Below is a small trained network, with its code and all its weights. Each question gives an input and a target symbol and asks what happens when units are switched off, that is, made to give their printed mean instead of their output.

import numpy as np


def w(rows, s, z=0):
    codes = np.array(rows[::2]) - 128.0
    scale = np.full(codes.shape[1], s)
    scale[-1] = z or s
    return codes * scale


def norm(h):
    return h / np.sqrt((h * h).mean(-1, keepdims=True) + 1e-5)


def f(y):
    return np.maximum(y, 0)


def softmax(a):
    e = np.exp(a - a.max(-1, keepdims=True))
    return e / e.sum(-1, keepdims=True)


def log_softmax(a):
    a = a - a.max(-1, keepdims=True)
    return a - np.log(np.exp(a).sum(-1, keepdims=True))


def net(x, mask):
    ids = ['εζθξπτω'.index(c) for c in x.split()]
    T = len(ids)
    res = E[ids] + P[:T]
    r = norm(res)
    for j in range(2):
        rows = slice(4 * j, 4 * j + 4)
        q, k, v = (r @ M[0][rows].T for M in (Q, K, V))
        z = softmax(np.where(np.tri(T) > 0, q @ k.T / 4**0.5, -1e9)) @ v
        o = O[0][rows]
        res = res + np.where(mask[j], z, o[:, -1]) @ o[:, :-1]
    y = f(norm(res) @ A[0][:, :-1].T + A[0][:, -1])
    res = res + np.where(mask[2:10], y, B[0][:, -1]) @ B[0][:, :-1]
    return log_softmax(norm(res)[-1] @ U[:, :-1].T + U[:, -1])


Q, K, V, O, A, B = {}, {}, {}, {}, {}, {}
E = w([
[82,141,208,109,208],'ε',
[34,154,180,130,126],'ζ',
[103,189,196,127,180],'θ',
[222,160,179,82,255],'ξ',
[46,61,209,60,151],'π',
[59,192,210,81,80],'τ',
[222,105,107,40,85],'ω',
],0.0062)
P = w([
[207,59,124,243,97],'0',
[255,193,45,114,219],'1',
[229,176,51,74,197],'2',
[211,131,74,8,211],'3',
[92,149,80,51,101],'4',
[105,159,72,62,128],'5',
[71,131,94,51,125],'6',
[67,162,96,88,116],'7',
[40,131,100,85,129],'8',
[52,144,105,88,138],'9',
[71,159,111,102,149],'10',
],0.0029)
Q[0] = w([
[175,104,1,179,102],'head 0',
[122,186,138,83,215],'head 0',
[95,138,137,150,79],'head 0',
[166,85,45,175,70],'head 0',
[141,174,166,95,152],'head 1',
[147,89,91,147,126],'head 1',
[78,172,140,93,160],'head 1',
[106,127,149,179,110],'head 1',
],0.0087)
K[0] = w([
[89,140,2,67,139],'head 0',
[133,84,176,126,100],'head 0',
[109,96,123,122,148],'head 0',
[92,157,5,29,140],'head 0',
[143,86,110,71,98],'head 1',
[131,187,161,149,192],'head 1',
[83,111,121,55,62],'head 1',
[96,111,165,146,116],'head 1',
],0.0078)
V[0] = w([
[205,84,27,109,214],'head 0',
[103,8,91,53,144],'head 0',
[83,89,68,231,253],'head 0',
[164,162,138,140,179],'head 0',
[103,53,123,88,69],'head 1',
[38,133,166,216,131],'head 1',
[108,190,176,154,67],'head 1',
[48,164,89,175,195],'head 1',
],0.0059)
O[0] = w([
[133,144,164,185,163,3],'head 0',
[243,71,227,117,145,25],'head 0',
[52,197,207,104,167,189],'head 0',
[13,100,163,232,150,207],'head 0',
[188,2,106,51,151,103],'head 1',
[219,136,174,121,157,93],'head 1',
[210,227,123,26,134,143],'head 1',
[197,132,202,159,127,122],'head 1',
],0.0045,0.0032)
A[0] = w([
[71,88,197,86,103,147],'neuron 0',
[50,149,63,198,82,177],'neuron 1',
[92,60,138,142,157,249],'neuron 2',
[170,160,58,139,192,240],'neuron 3',
[90,97,166,225,185,138],'neuron 4',
[38,128,178,74,72,228],'neuron 5',
[216,115,3,59,35,84],'neuron 6',
[146,98,145,61,166,168],'neuron 7',
],0.0053,0.0019)
B[0] = w([
[201,212,141,116,161,195],'neuron 0',
[230,31,67,168,148,185],'neuron 1',
[253,63,112,79,99,177],'neuron 2',
[44,79,95,135,60,160],'neuron 3',
[137,6,102,224,22,171],'neuron 4',
[212,81,98,136,190,253],'neuron 5',
[33,101,149,173,38,184],'neuron 6',
[139,173,49,187,91,169],'neuron 7',
],0.0038,0.006)
U = w([
[82,157,211,160,149,255],'ε',
[139,224,91,32,108,161],'ζ',
[38,173,102,184,144,78],'θ',
[134,95,219,231,105,43],'ξ',
[255,156,177,112,105,86],'π',
[92,65,52,111,61,125],'τ',
[219,47,99,127,161,87],'ω',
],0.0065,0.0024)

Each question gives the input, a string of symbols that net reads in full, and the target symbol t.
The units are the heads (4 rows each of Q, K, V and O) and the neurons (one row each of A and B). Each row of codes is followed by its name. A weight is (code - 128) times the scale printed after its matrix; where a second scale follows, it is the last column's (O, A, B and U).
mask holds one flag per unit, heads first, then neurons. A switched-off unit (its flag False) gives its mean, the last column of its rows in O or B, instead of its output. The means were averaged over made-up inputs and are rounded, as every weight is.
A unit's drop is (log p(t) with every unit on - log p(t) with that unit switched off) / (log p(t) with every unit on - log p(t) with every unit switched off).
The circuit of an input: a set's keep is (log p(t) with only the set's units on - log p(t) with every unit switched off) / (log p(t) with every unit on - log p(t) with every unit switched off). Starting from all 10 units, units are removed one at a time, each time the one whose removal leaves the highest keep (on an exact tie, the one counted first), for as long as the keep stays at least 0.8.
units of the circuit, in order: the units of the circuit, biggest drop first
k most important neurons: the k neurons with the biggest drops, biggest first
which heads matter: for each layer, one digit per head in row order, 1 if its drop is at least 0.15 and else 0, layers parted by /
input ω θ ξ ε ε, target ω: units of the circuit, in order -> [head 0; neuron 2]
input ζ π ζ θ ζ ε θ θ ζ θ θ, target ζ: units of the circuit, in order -> [head 0]
input ξ ω ξ ε ε ε ξ ζ π π ξ, target ξ: 2 most important neurons -> [neuron 4; neuron 5]
input ξ ξ τ ξ ξ π θ, target ξ: units of the circuit, in order -> [head 0; neuron 4]
input ξ ε ε, target ξ: units of the circuit, in order -> [neuron 4; head 0]
input τ ζ ε ζ ε θ π τ ε, target τ: which heads matter -> 10
input ζ τ ε ξ τ ω ε ε τ, target ζ: which heads matter -> 00
input θ θ ξ ε, target θ: which heads matter -> 11
input ω θ ε θ ε ζ ω θ ξ ε θ, target ω: which heads matter -> 01
input ε ε π ξ, target ε: units of the circuit, in order -> [head 0; neuron 5; head 1]
input ε ζ ε ε ξ θ ξ, target ε: units of the circuit, in order -> [head 1; head 0]
input τ ξ τ, target τ: 3 most important neurons -> [neuron 6; neuron 0; neuron 3]
input ζ θ ζ ζ, target ζ: units of the circuit, in order -> [head 0; head 1]
input ω ε ε ε ξ τ ζ θ ζ τ θ, target ζ: which heads matter -> 01
input τ ε θ ε ε ξ ε ω ξ, target τ: which heads matter -> 10
input ω ζ θ π ξ ξ ζ ω ζ θ τ, target ω: 2 most important neurons -> [neuron 5; neuron 1]
input π τ ε ξ ε ζ ξ ε π, target π: which heads matter -> 10
input θ π ξ ε θ ξ, target θ: which heads matter -> 00
input τ ε θ ε ξ, target τ: units of the circuit, in order -> [head 0; neuron 6]
input τ π τ τ, target τ: which heads matter -> 10
input ω ε ζ τ, target ω: units of the circuit, in order -> [head 0; neuron 5]
input ω ζ θ ω, target τ: which heads matter -> 00
input ω ξ ε ε ζ τ τ ξ ε ζ, target ω: most important neuron -> [neuron 5]
input ζ ζ τ ξ, target ζ: most important neuron -> [neuron 5]
input ξ τ ε ζ π, target ω: 2 most important neurons -> [neuron 2; neuron 5]
input ω ε θ ζ ε ζ, target ω: which heads matter -> 00
